Below are the code and all the weights of a small trained network. Each question names an input and a class and asks about switching units off, where a switched-off unit gives its printed mean instead of its output.

import numpy as np


def w(rows, s, z=0):
    codes = np.array(rows[::2]) - 128.0
    scale = np.full(codes.shape[1], s)
    scale[-1] = z or s
    return codes * scale


def norm(h):
    return h / np.sqrt((h * h).mean(-1, keepdims=True) + 1e-5)


def f(y):
    return np.maximum(y, 0)


def log_softmax(a):
    a = a - a.max(-1, keepdims=True)
    return a - np.log(np.exp(a).sum(-1, keepdims=True))


def net(x, mask):
    res = np.array(x, float).reshape(1, 7) / 4 @ E
    u = 0
    for l in range(3):
        y = f(norm(res) @ A[l][:, :-1].T + A[l][:, -1])
        res = res + np.where(mask[u : u + 6], y, B[l][:, -1]) @ B[l][:, :-1]
        u += 6
    return log_softmax(norm(res)[-1] @ U[:, :-1].T + U[:, -1])


A, B = {}, {}
E = w([
[171,168,122,121,143,135,86,107],'x0',
[66,254,132,138,141,130,126,217],'x1',
[124,124,137,132,150,123,138,126],'x2',
[127,127,113,108,102,148,126,139],'x3',
[112,111,130,162,116,82,122,148],'x4',
[184,145,205,87,53,110,218,80],'x5',
[140,156,23,126,166,77,192,107],'x6',
],0.0082)
A[0] = w([
[242,140,96,129,90,88,207,170,61],'L0N1',
[115,156,56,144,122,103,166,88,164],'L0N2',
[2,218,186,135,193,155,97,228,223],'L0N3',
[144,64,87,184,173,160,77,147,139],'L0N4',
[131,253,188,114,73,89,194,170,3],'L0N5',
[97,125,89,166,79,141,188,67,131],'L0N6',
],0.0082,0.0041)
B[0] = w([
[170,186,160,135,84,74,171,152,165],'L0N1',
[167,171,105,115,254,105,190,240,173],'L0N2',
[80,110,99,111,113,121,67,75,249],'L0N3',
[144,79,125,149,83,222,124,129,179],'L0N4',
[149,52,170,212,223,235,132,177,187],'L0N5',
[207,172,131,110,177,150,111,132,157],'L0N6',
],0.01,0.011)
A[1] = w([
[124,150,98,69,103,27,246,90,6],'L1N1',
[122,94,129,145,187,140,119,151,93],'L1N2',
[197,87,230,105,75,114,188,107,247],'L1N3',
[56,151,51,101,101,107,74,94,162],'L1N4',
[52,157,98,70,149,72,98,167,114],'L1N5',
[183,47,2,120,103,126,107,130,107],'L1N6',
],0.0089,0.0021)
B[1] = w([
[208,254,69,213,187,122,129,71,171],'L1N1',
[156,76,171,97,128,125,196,174,199],'L1N2',
[30,189,132,102,44,30,79,88,253],'L1N3',
[152,203,107,147,133,122,90,19,204],'L1N4',
[174,147,30,46,143,186,82,120,176],'L1N5',
[130,118,187,173,156,153,242,222,217],'L1N6',
],0.0083,0.0069)
A[2] = w([
[115,136,47,144,231,193,187,206,118],'L2N1',
[85,124,21,149,170,130,129,159,132],'L2N2',
[121,60,189,151,130,255,75,103,252],'L2N3',
[107,138,112,121,110,122,119,97,90],'L2N4',
[143,119,152,114,173,151,220,103,24],'L2N5',
[187,144,184,132,136,192,127,115,165],'L2N6',
],0.0091,0.0035)
B[2] = w([
[126,112,212,57,162,133,122,124,234],'L2N1',
[169,122,158,11,138,204,125,98,178],'L2N2',
[114,112,69,205,90,67,159,185,253],'L2N3',
[190,97,166,128,148,149,79,108,144],'L2N4',
[155,86,170,143,162,57,135,111,160],'L2N5',
[112,88,144,183,49,161,188,156,173],'L2N6',
],0.012,0.011)
U = w([
[73,55,122,201,50,121,159,188,253],'0',
[187,71,206,98,195,134,208,190,190],'1',
[91,105,36,147,91,159,7,59,53],'2',
[152,153,108,12,191,183,91,92,79],'3',
[91,142,187,94,22,39,100,31,93],'4',
[209,222,107,139,144,27,209,73,23],'5',
],0.013,0.0028)

Each question gives the input, the list of numbers given to net, and the class t.
The units are the neurons (one row each of A and B). Each row of codes is followed by its name. A weight is (code - 128) times the scale printed after its matrix; where a second scale follows, it is the last column's (A, B and U).
mask holds one flag per neuron, layer by layer. A switched-off neuron (its flag False) gives its mean, the last column of its row in B, instead of its output. The means were averaged over made-up inputs and are rounded, as every weight is.
A unit's drop is (log p(t) with every unit on - log p(t) with that unit switched off) / (log p(t) with every unit on - log p(t) with every unit switched off).
The circuit of an input: a set's keep is (log p(t) with only the set's units on - log p(t) with every unit switched off) / (log p(t) with every unit on - log p(t) with every unit switched off). Starting from the 12 units with the biggest drops (on a tie, the unit counted first), units are removed one at a time, each time the one whose removal leaves the highest keep (on an exact tie, the one counted first), for as long as the keep stays at least 0.8.
circuit, biggest first: the units of the circuit, biggest drop first
unit that matters most: the unit with the biggest drop
k most important neurons: the k neurons with the biggest drops, biggest first
top k neurons in layer l: the k neurons of layer l with the biggest drops, biggest first
input [-3,6,-2,-3,-4,-7,2], class 3: circuit, biggest first => (L2N2)
input [-6,7,3,6,-5,4,-3], class 0: circuit, biggest first => (L0N5; L2N3; L0N3)
input [-3,-6,2,7,-6,1,4], class 5: circuit, biggest first => (L0N5; L1N1)
input [3,7,2,-6,7,-8,0], class 2: 3 most important neurons => (L0N3; L1N4; L0N2)
input [8,-2,-5,1,4,-7,3], class 1: 2 most important neurons => (L0N4; L1N6)
input [6,2,-5,-1,-6,-6,-7], class 2: 2 most important neurons => (L0N3; L0N5)
input [8,3,6,-5,7,1,-5], class 0: 3 most important neurons => (L0N5; L1N3; L2N3)
input [4,0,6,5,5,2,-7], class 4: top 2 neurons in layer 1 => (L1N3; L1N6)
input [2,-6,5,-1,0,1,-7], class 4: 3 most important neurons => (L1N3; L0N5; L0N3)
input [8,8,6,3,4,0,-2], class 2: 2 most important neurons => (L0N3; L0N2)
input [-6,1,7,-3,8,-7,-3], class 2: top 2 neurons in layer 1 => (L1N4; L1N5)
input [-5,3,1,8,2,0,-2], class 2: 3 most important neurons => (L0N3; L0N4; L1N4)
input [0,-5,-7,3,-4,1,-7], class 4: top 3 neurons in layer 0 => (L0N5; L0N3; L0N4)
input [1,6,0,-4,-3,-8,2], class 3: top 2 neurons in layer 2 => (L2N2; L2N3)
input [-3,7,-2,7,5,7,3], class 1: circuit, biggest first => (L0N5)
input [2,-1,-4,7,-2,3,-6], class 4: 2 most important neurons => (L1N3; L0N5)
input [2,-6,-5,1,-5,-6,0], class 0: 3 most important neurons => (L0N4; L2N3; L0N2)
input [6,-2,-8,6,-3,-8,4], class 1: 2 most important neurons => (L1N6; L0N4)
input [-7,1,2,-4,1,0,-7], class 2: 2 most important neurons => (L0N5; L0N3)
input [7,6,-1,-1,3,-1,4], class 3: unit that matters most => L0N3
input [7,-2,4,2,7,-3,8], class 1: top 2 neurons in layer 0 => (L0N3; L0N4)
